[162  94 130 146 177 161 140 127 130  98 135 143 130 150 167 104  85 106
 157  80 177 131  79 111  93 139 174 121 174 160  93 148  94 127 175 173
 122  78 117 135 143 166 163 111  81 154 126 136 156] = <50>
[ 79  86 149  86 142  84 175 107 137 144 123 173 164  96 136 113 116 117
 147 112  86 148 140  99  95 156 110  94 118  86 136 178 154 170  84 152
 171  97 140 148 144 163 139  86 119 163 121  83  98] = <99>
[170 153 101 104  94 165  78 132 134  87 144  85 178 151  94 146 125 104
 104  94 104 142 122  96 108 112  94  88 136 107 167 171 122 146  87  94
 156 135 170 130  88 101 121 160 119 165 174 171  95] = <87>
[166 142 150 133 104 138  92 138 150 165  80 120  83 171 121 111 175 135
 109  89 171 150 171 177 107  97  96 132 175  94  98 140 150 134 144 104
 135 153 113 123 161  89 113  83 171 170  83 105 131] = <40>
all <40>: [150] : 2 8 21 32
all <87>: [94] : 4 14 19 26 35
all <40>: [94] : 29

[ 80 154 175 126 103 172] : <115>
[104 103 104 168 145 101] : <88>
[104 181 179 111 104 179] : <12>
[109 181 181 100 100 178] : <69>
[154  80  85 129  85  85] : <85>
[166  96  97 101 143 105] : <98>
[105 103 102 153 147 177] : <56>
[109 181 181 106 100 178] : <143>
all <88>: [104] : 0 2
all <85>: [154] : 0
all <69>: [178] : 5
which: [154  80] : <85>

[119 135 100 142 134 146 112 131 137 154 144 140 125 136 108 131  97 100
 129 150 147 134 119 117 106 103 114 103 117 126 163 156 132 101 137  94
 147 135 119 145 108 148 100 137 132 149 138] : <46>
[112 139 157 150 132 147 112 123 135 146 147 150 124 137 108 134  99 139
 136 149 155 149 113 118 102 116 153 102 109 121 152 141 145 154 145  97
 155 140 119 145 123 146 100 121 126 106 100] : <27>
[112 139 157 150 132 147 112 123 135 103 147 150 124 137 108 134  99 139
 136 149 154 149 113 118 102 116 116 102 109 121 152 141 145 154 145  97
 155 140 133 144 101 151 103 138 131 114  98] : <52>
[119 135 152 142 134 146 112 131 137 154 144 140 125 136 108 135  97 129
 129 150 147 134 145 117 106 103 114 103 117 126 163 156 132 141 137  94
 147 135 119 145 108 148 100 137 126 106 100] : <94>
all <27>: [146] : 9 41
which: [112 139 157 150 132 147 112 123 135 146 147 150 124 137 108 134  99 139
 136 149 155 149 113 118 102 116 153 102 109 121 152 141 145 154 145  97
 155 140 119 145 123 146 100 121 126 106 100] : <27>
all <52>: [154] : 20 33
all <46>: [100] : 2 17 42
which: [145 117 106] : <94>

[119 128 101 143 103 125 133 119 132 102 123 142] : <28>
[109 121 124 118 160 157 120 120 126 140 124 109] : <76>
[130 116 117 128 101 143 106 125 133  94 132 133] : <63>
[ 72 152 108 155 148 175 118 123  99 102  72 137] : <117>
which: [148 175 118 123  99 102  72] : <117>
all <76>: [124] : 2 10
which: [117 128 101 143 106 125 133  94 132] : <63>
all <117>: [118] : 6
which: [155 148 175 118 123  99 102  72 137] : <117>
all <76>: [120] : 6 7

[140 175 137  96 108] : <84>
[114 136 118 148  92] : <200>
[140 133 138 112 130] : <111>
[136 125 138 113 133] : <59>
[116 173 117 104 102] : <109>
[130 164  90 149 140] : <101>
[131 138  90 149 121] : <167>
[106 140  98 160 123] : <32>
[138 131 141 110 134] : <150>
[ 97 136 107 129 115] : <19>
[128 113 134 121 129] : <73>
which: [130 164  90 149 140] : <101>
which: [138 131] : <150>
which: [104 102] : <109>
which: [131 138  90 149 121] : <167>

[103 144 154 138 126 114 172 147 154 127 138 154] = <43>
[147 144 126 126 126 114 126 147 154 113 113 107] = <122>
[138 144 149 138 126 114 172 137 154 155 143 144] = <107>
all <122>: [154] : 8
all <107>: [138] : 0 3
all <122>: [126] : 2 3 4 6
all <122>: [113] : 9 10
all <122>: [114] : 5
all <43>: [154] : 2 8 11

[122 142 154 142 128 125 109  99 113 157 105 132 134 116 134 121 149 125
 158 128 156 136 105 111 130 155 103 127 122 133 119 146 166 137 127 117
 123 119] : <67>
[137 108 124 137 114 107 146 132 114 141 116 133 149 137  94 123 153 172
 127 114 120 127 125 139 114 136 106 126 104 125 106 137 134 124 126 127
 100 122] : <110>
[144 130 132  95 131 130  84 131 108 135 112 158 144  98  92 151 152 126
 113 127  88 120 135 138 125 118 132 149  96 123 100 125 132 125 149 108
 134 118] : <18>
[134 126 134 113 170 130  84 131 108 135 112 158 145  98  92 151 152 126
 113 127  88 120 135 138 125 118 132 149  96 123 100 125 132 116 149 108
 134 118] : <174>
[152 126 114 126 134 105 135 124 132 146 115 154 146 117 106 135 162 164
 138 121 125 125 130 127 108 125 166 147 124 121 104 127 129 139 147 131
 110 103] : <11>
[131 140 109 137 133  91 141 150 130 135 136 104 160 102 105 120 163 163
 136 144 130 132  95 129 141 104 155 128 137 137 105 103 167 114 128 124
 153 132] : <179>
[117 145 123 133 132 133 139 121 129 138 126 119 142 102 116 130 122 117
 134 139 154 169 115 140 114 122 103 116 118 116 149 172 140 138 116 122
 129 134] : <2>
[144 110 117 119 141 126 159 134 119 122 126 120 130 122  96 155 144 159
 131 112 115 158 119 152 161 131 145 115 130 127 119 129 133 108 143  96
 130 140] : <148>
which: [133 132] : <2>
which: [144 130 132  95 129] : <179>
which: [134 126 134 113 170 130  84 131 108 135 112 158 145  98  92 151 152 126
 113 127  88 120 135 138 125 118 132 149  96 123 100 125 132 116 149 108
 134 118] : <174>
which: [141 116 133 149 137  94 123 153] : <110>
which: [144 130 132  95 131 130  84 131 108 135 112 158 144  98  92 151 152 126
 113 127  88 120 135 138 125 118 132 149  96 123 100 125 132 125 149 108
 134 118] : <18>
all <110>: [114] : 4 8 19 24
which: [110 117 119 141 126 159] : <148>

[115 109 161  83  93 165 147] -> <41>
[125  87  95 125  83 144 144] -> <103>
[ 91 111 121  91  98 125 114] -> <168>
[ 84  89 128  98  98 165 124] -> <144>
[136 105  82 164 131 109 132] -> <136>
[139 173 138 124 144 119  90] -> <34>
[ 99  87 118 148 117 111 158] -> <3>
[141 126 113 125  85  89 128] -> <141>
[158 166 100 130  94 122 173] -> <82>
which: [ 85  89 128] : <141>
all <144>: [165] : 5
all <82>: [122] : 5
all <168>: [121] : 2
all <103>: [125] : 0 3

[133 132 110 164 119 107 125 128 120 133 135 119 137 123 127 131  96 117
 133 141 158 139 119 133 129 126] = <124>
[134 132 110 164 124 107 125 128 120 133 135 117 137 123 141 131 122 117
 119 139 127  96 158 121 122 130] = <47>
[112 118 132 153 128 148  95 124 135 126 118 118 128 116 126 128  99 131
 134 134 118 142 128 123 100 123] = <14>
all <124>: [119] : 4 11 22
all <124>: [133] : 0 9 18 23
which: [117 133 141 158 139 119] : <124>
which: [141 131 122 117 119 139 127  96 158] : <47>
all <14>: [134] : 18 19

[122 136 136 113] -> <80>
[125 120 140 119] -> <26>
[122 151 170  92] -> <137>
[121 107 140 145] -> <83>
[147 109 113 128] -> <102>
[133 120 140 119] -> <134>
[112 112 163 112] -> <157>
[144 142 155 110] -> <36>
[128 123 112  97] -> <81>
[110 148 138 154] -> <92>
[139 101 119 128] -> <153>
all <80>: [136] : 1 2
all <157>: [112] : 0 1 3

[106 137 102 146 125 121 125 151 139 114 127 135 138 120 124 131 119 140
 106 104 112 129 103 103 140 136 131 136 130 109 124 116 117 134 136 111
 120 119 112 124 144 122 107 141 132 104 145 112 117 116 120 127 131 111
 129 109 114 122] -> <165>
[127 127 127 128 127 127 127 127 128 127 127 127 127 127 127 127 127 127
 127 127 127 127 127 127 127 127 127 127 127 127 127 127 127 127 127 126
 127 126 127 127 127 127 126 127 127 127 127 126 127 127 127 127 127 127
 127 126 127 127] -> <21>
[140 140 142 141 142 139 144 140 141 140 140 140 144 139 140 143 143 142
 140 138 142 142 139 142 142 142 142 144 140 141 142 141 142 142 142 143
 139 141 141 140 142 142 141 141 142 142 142 140 141 140 140 140 143 142
 140 144 141 141] -> <100>
[ 99 131 130 105 135 109 128 115 107 131 128 116 112 114 115 133 151 122
 138 105 144 122 121 141 113 137 118 124 139 122 134 116 116 116 122 149
 120 132 121 107 131 104 145 109 114 143 149 144 119 113 138 128 109 126
 122 147 136 140] -> <74>
[149 144 143 142 141 144 148 148 143 145 144 148 145 144 147 149 145 151
 142 141 147 149 146 147 146 144 145 151 146 144 146 147 148 146 143 151
 141 149 145 145 142 148 148 149 146 145 148 147 151 145 141 141 152 146
 142 149 144 143] -> <5>
[133 132 134 132 134 132 135 133 133 133 133 133 133 132 133 133 134 134
 133 133 133 134 133 134 133 133 133 134 132 134 133 134 134 133 133 134
 132 134 133 133 133 134 134 133 133 135 133 133 134 134 132 133 134 134
 133 134 133 133] -> <171>
[131 141 112 154 151 130 142 137 152  97  97 154 150 100 102 109 132 118
 128 156 117 165 104  93 129 152 132 151  95  93 111 150 113 125 155 137
 128 153 120 172 130 154 130  98 154 114 127 116 116 112 119 130 109 128
 115 142  91 145] -> <152>
[111 135 109 142 126 123 125 124 135 117 127 133 136 121 124 129 121 135
 112 110 116 129 109 109 137 135 130 134 130 112 124 119 119 132 134 115
 122 122 116 125 140 123 112 136 130 108 140 116 118 117 123 127 129 114
 129 114 117 124] -> <149>
which: [122 147 136 140] : <74>
all <5>: [145] : 9 12 16 26 38 39 45 49
all <152>: [152] : 8 25
all <5>: [141] : 4 19 36 50 51

[117 146  94 137 113 136 139 132 105 136 146 142 146 146 117] -> <62>
[148 105 117 137 141 146 122 149 128 133 122 139 129 133 148] -> <64>
[129 115 146 137 123 132 139 132  99 124 114 133 133 144 133] -> <78>
[125 115 124 137 123 132 122 137 124 137 137 137 116  91 124] -> <33>
[148 105 117 137 141 146 122 149 128 139 122 142 129 133 117] -> <68>
all <33>: [137] : 3 7 9 10 11
which: [139 129] : <64>
which: [133 122] : <64>
all <62>: [117] : 0 14
all <62>: [136] : 5 9
which: [146  94 137 113 136 139 132 105 136 146] : <62>
all <78>: [132] : 5 7

[106 128 116 141 132 100 132 123 139 140  92 146 129 120 135 136 121 129
 106 160 138 118 128 124 132 122 128 157 128 121] = <35>
[116 130 128 150 139 139 126 124 133 128 129 128 127 134 132 125 123 121
 148 129 134 136 126 128 127 134 118 131 127 129] = <42>
[101 128 136 162 121 135 128 121 127 135 153 139 127 150 126 125 121 123
 120 143 126 147 126 131 130 142 120 112 138 118] = <138>
[106 128 116 128 132 100 132 123 139 140  92 146 129 120 135 136 121 129
 148 160 138 118 128 124 132 135 128 157 141 121] = <181>
[127 126 161 127 141 115 128 131 131 128 118 127 126 153 123 123 129 134
 114 129 130 151 127 135 127 145 127 131 124 136] = <194>
[108 127 148 111 130 139 131 119 119 140 145 147 129 131 120 125 119 129
 107 168 116 132 129 130 134 129 126  99 150 133] = <118>
[159 133 119 138 126 118 125 133 118 122 127 118 125 154 135 132 137 122
 151 111 124 153 127 127 126 145 116 122 120 123] = <188>
[149 124 120 157 131 103 128 130 124 124 163 123 128 112 127 131 133 135
 122 117 122 111 125 123 126 116 109 101 118 137] = <10>
[151 131 145 114 129 134 131 142 123 121 140 118 130 118 127 126 139 128
 125 115 124 119 133 133 126 123 144 122 118 126] = <54>
[130 126 140 104 130  89 127 132 117 129 144 131 126 139 127 128 130 124
 128 134 117 136 130 133 129 133 145 114 129 116] = <161>
which: [129 148] : <181>
all <188>: [127] : 10 22 23
which: [141 132 100 132 123 139 140] : <35>
which: [125 121 123] : <138>
all <35>: [128] : 1 22 26 28

